Below are the code and all the weights of a small trained network. Each question names an input and a class and asks about switching units off, where a switched-off unit gives its printed mean instead of its output.

import numpy as np


def w(rows, s, z=0):
    codes = np.array(rows[::2]) - 128.0
    scale = np.full(codes.shape[1], s)
    scale[-1] = z or s
    return codes * scale


def f(y):
    return np.maximum(y, 0)


def log_softmax(a):
    a = a - a.max(-1, keepdims=True)
    return a - np.log(np.exp(a).sum(-1, keepdims=True))


def net(x, mask):
    res = np.array(x, float).reshape(1, 8) / 4 @ E
    y = f(res @ A[0][:, :-1].T + A[0][:, -1])
    res = res + np.where(mask, y, B[0][:, -1]) @ B[0][:, :-1]
    return log_softmax(res[-1] @ U[:, :-1].T + U[:, -1])


A, B = {}, {}
E = w([
[128,127,129,127,128,127,126,125],'x0',
[102,131,107,135,239,80,155,6],'x1',
[94,100,33,170,162,111,1,149],'x2',
[127,180,159,33,155,59,88,155],'x3',
[57,54,217,99,147,152,84,114],'x4',
[131,127,127,123,126,126,124,126],'x5',
[147,165,183,186,27,79,67,57],'x6',
[228,138,204,183,225,148,87,158],'x7',
],0.007)
A[0] = w([
[191,151,182,136,169,175,124,142,16],'N0',
[117,151,81,169,139,130,92,162,75],'N1',
[141,123,129,69,138,128,108,152,109],'N2',
[76,138,103,123,80,123,146,150,79],'N3',
[65,141,101,100,83,106,139,122,26],'N4',
[137,135,154,139,74,91,97,95,25],'N5',
[153,149,161,187,197,129,116,144,34],'N6',
[73,111,210,130,147,131,161,140,136],'N7',
[85,25,198,109,89,131,82,120,161],'N8',
[169,175,168,100,132,199,171,135,91],'N9',
[125,121,118,91,147,174,162,147,54],'N10',
[108,101,93,115,171,181,169,167,66],'N11',
[92,164,164,192,78,95,90,94,43],'N12',
[166,106,115,78,147,162,134,187,105],'N13',
[219,151,154,174,173,130,80,147,65],'N14',
[157,106,121,144,75,181,123,152,119],'N15',
[129,111,143,175,122,133,168,114,172],'N16',
[142,114,132,125,88,151,118,206,14],'N17',
[86,138,174,85,134,148,77,129,195],'N18',
[146,135,179,113,96,114,156,86,66],'N19',
[145,147,174,167,82,77,103,90,23],'N20',
[132,129,152,143,94,175,134,180,121],'N21',
[130,78,96,180,127,131,147,102,206],'N22',
[118,197,148,90,154,54,107,110,173],'N23',
[119,114,98,124,178,130,158,199,23],'N24',
[93,110,157,132,174,97,134,77,169],'N25',
[128,171,148,65,117,86,93,187,201],'N26',
[166,133,133,137,186,99,133,63,112],'N27',
[150,117,174,100,121,109,245,98,118],'N28',
[83,142,94,113,105,124,144,119,9],'N29',
[162,179,78,144,117,117,149,139,254],'N30',
[171,99,159,141,120,136,110,199,129],'N31',
[63,137,80,100,85,127,128,76,52],'N32',
[114,106,116,212,100,195,147,155,194],'N33',
[150,167,112,96,129,81,112,142,157],'N34',
[138,177,142,182,79,118,82,107,125],'N35',
[189,190,97,146,96,97,143,137,91],'N36',
[172,87,169,109,160,184,59,109,148],'N37',
[106,91,88,80,185,161,185,186,61],'N38',
[100,112,66,143,147,114,30,93,62],'N39',
[145,137,146,88,75,124,89,202,104],'N40',
[110,105,78,144,148,123,62,172,78],'N41',
],0.011,0.0071)
B[0] = w([
[87,44,132,86,52,163,145,81,176],'N0',
[157,139,105,104,56,124,103,165,169],'N1',
[135,134,195,167,124,123,97,109,165],'N2',
[84,94,160,86,107,162,145,104,168],'N3',
[121,50,188,79,77,175,122,73,165],'N4',
[175,117,200,126,177,70,78,100,159],'N5',
[123,52,151,68,69,141,139,65,185],'N6',
[154,125,81,148,99,104,132,163,193],'N7',
[155,91,88,150,124,55,226,195,237],'N8',
[129,158,127,148,47,111,96,164,185],'N9',
[180,123,189,121,123,54,74,105,153],'N10',
[184,105,181,131,162,56,62,91,186],'N11',
[174,133,153,110,161,72,103,98,177],'N12',
[143,124,132,166,143,94,131,99,191],'N13',
[91,57,197,45,44,152,174,90,218],'N14',
[105,169,119,114,189,147,137,95,185],'N15',
[94,175,140,162,160,168,119,145,186],'N16',
[142,161,11,44,193,141,149,69,164],'N17',
[112,104,110,190,137,128,175,165,218],'N18',
[184,151,136,104,122,103,70,145,171],'N19',
[186,146,172,102,179,52,70,82,170],'N20',
[109,187,55,102,160,138,152,90,187],'N21',
[54,154,148,170,181,163,118,164,218],'N22',
[71,144,154,193,158,186,128,144,230],'N23',
[179,122,188,121,134,50,95,72,170],'N24',
[116,142,42,116,174,148,160,142,220],'N25',
[48,131,164,182,159,187,91,141,245],'N26',
[98,165,1,92,161,173,150,103,208],'N27',
[135,195,92,121,42,156,51,172,226],'N28',
[110,54,136,53,68,167,152,80,142],'N29',
[110,45,117,151,135,82,199,189,254],'N30',
[99,173,60,96,141,152,151,104,204],'N31',
[117,49,143,76,102,166,159,93,184],'N32',
[73,129,210,172,162,164,112,160,229],'N33',
[87,114,156,189,155,147,159,142,196],'N34',
[127,125,138,143,166,66,120,86,199],'N35',
[186,86,94,133,129,79,189,188,186],'N36',
[121,86,121,119,91,128,138,135,222],'N37',
[180,126,151,146,140,53,81,66,210],'N38',
[179,215,107,74,67,156,80,187,207],'N39',
[107,167,58,90,207,160,161,73,209],'N40',
[174,179,125,105,63,133,80,189,199],'N41',
],0.0086,0.0084)
U = w([
[113,1,192,6,31,204,173,30,68],'0',
[222,133,204,116,192,16,69,22,66],'1',
[127,105,136,145,136,152,163,136,248],'2',
[126,184,29,56,197,174,194,40,48],'3',
[171,33,96,149,127,61,248,238,54],'4',
[192,220,143,81,8,183,56,199,74],'5',
[129,99,158,151,140,158,166,127,220],'6',
[64,138,235,210,183,222,124,135,66],'7',
],0.0082,0.013)

Each question gives the input, the list of numbers given to net, and the class t.
The units are the neurons (one row each of A and B). Each row of codes is followed by its name. A weight is (code - 128) times the scale printed after its matrix; where a second scale follows, it is the last column's (A, B and U).
mask holds one flag per neuron, in row order. A switched-off neuron (its flag False) gives its mean, the last column of its row in B, instead of its output. The means were averaged over made-up inputs and are rounded, as every weight is.
A unit's drop is (log p(t) with every unit on - log p(t) with that unit switched off) / (log p(t) with every unit on - log p(t) with every unit switched off).
The circuit of an input: a set's keep is (log p(t) with only the set's units on - log p(t) with every unit switched off) / (log p(t) with every unit on - log p(t) with every unit switched off). Starting from the 12 units with the biggest drops (on a tie, the unit counted first), units are removed one at a time, each time the one whose removal leaves the highest keep (on an exact tie, the one counted first), for as long as the keep stays at least 0.8.
circuit, biggest first: the units of the circuit, biggest drop first
unit that matters most: the unit with the biggest drop
top k neurons: the k neurons with the biggest drops, biggest first
drop of u: that unit's drop, to one decimal
input [2,-4,0,2,1,4,7,8], class 0: circuit, biggest first -> [N14]
input [-1,4,-1,8,3,1,-5,-8], class 0: top 3 neurons -> [N4; N32; N29]
input [-7,-7,7,4,4,1,-3,4], class 3: circuit, biggest first -> [N40; N17]
input [-4,-8,0,4,6,2,-7,-3], class 3: top 4 neurons -> [N40; N17; N21; N31]
input [2,-8,3,-8,3,5,-3,-5], class 3: top 3 neurons -> [N17; N21; N15]
input [-7,0,4,-1,-8,7,0,-7], class 4: top 2 neurons -> [N30; N36]
input [-4,-7,-6,5,6,4,1,0], class 3: circuit, biggest first -> [N40; N21]
input [6,-6,7,5,-3,6,8,3], class 1: top 2 neurons -> [N35; N20]
input [2,-7,6,8,-2,8,-8,-6], class 1: top 2 neurons -> [N38; N24]
input [2,5,1,6,-6,1,7,-6], class 1: top 2 neurons -> [N20; N5]
input [3,0,5,8,-3,0,2,5], class 7: top 4 neurons -> [N26; N23; N34; N8]
input [-3,-7,-8,4,-2,4,-6,-4], class 5: top 2 neurons -> [N28; N9]
input [4,0,-6,-2,-3,-1,-1,6], class 0: circuit, biggest first -> [N0; N14]
input [-2,-2,-8,6,-4,1,2,-3], class 5: unit that matters most -> N28
input [8,2,8,-5,-4,-4,3,-8], class 0: top 2 neurons -> [N32; N4]
input [3,2,-4,-1,-4,-2,5,-7], class 0: top 2 neurons -> [N32; N4]
input [-3,1,-4,-2,7,2,-7,4], class 1: circuit, biggest first -> [N38; N11]
input [2,-2,1,3,7,-4,-2,6], class 4: top 2 neurons -> [N8; N18]
input [1,5,3,-8,-2,4,-3,-5], class 7: circuit, biggest first -> [N22; N33]
input [-7,1,8,-4,3,-5,8,2], class 1: top 2 neurons -> [N35; N12]
input [2,8,-8,-5,6,0,7,-7], class 3: circuit, biggest first -> [N25]
input [8,7,8,-7,-1,1,-2,3], class 5: circuit, biggest first -> [N39; N41]
input [5,-1,7,6,7,-5,5,7], class 0: top 3 neurons -> [N14; N6; N37]
input [5,3,-2,3,8,4,4,0], class 4: drop of N8 -> 0.4
input [-2,-7,-8,-1,6,-3,3,-1], class 5: drop of N30 -> 0.4
input [7,1,0,1,-7,4,-7,5], class 1: drop of N38 -> 0.3
input [-4,-1,2,-6,-5,1,1,-6], class 0: circuit, biggest first -> [N32]
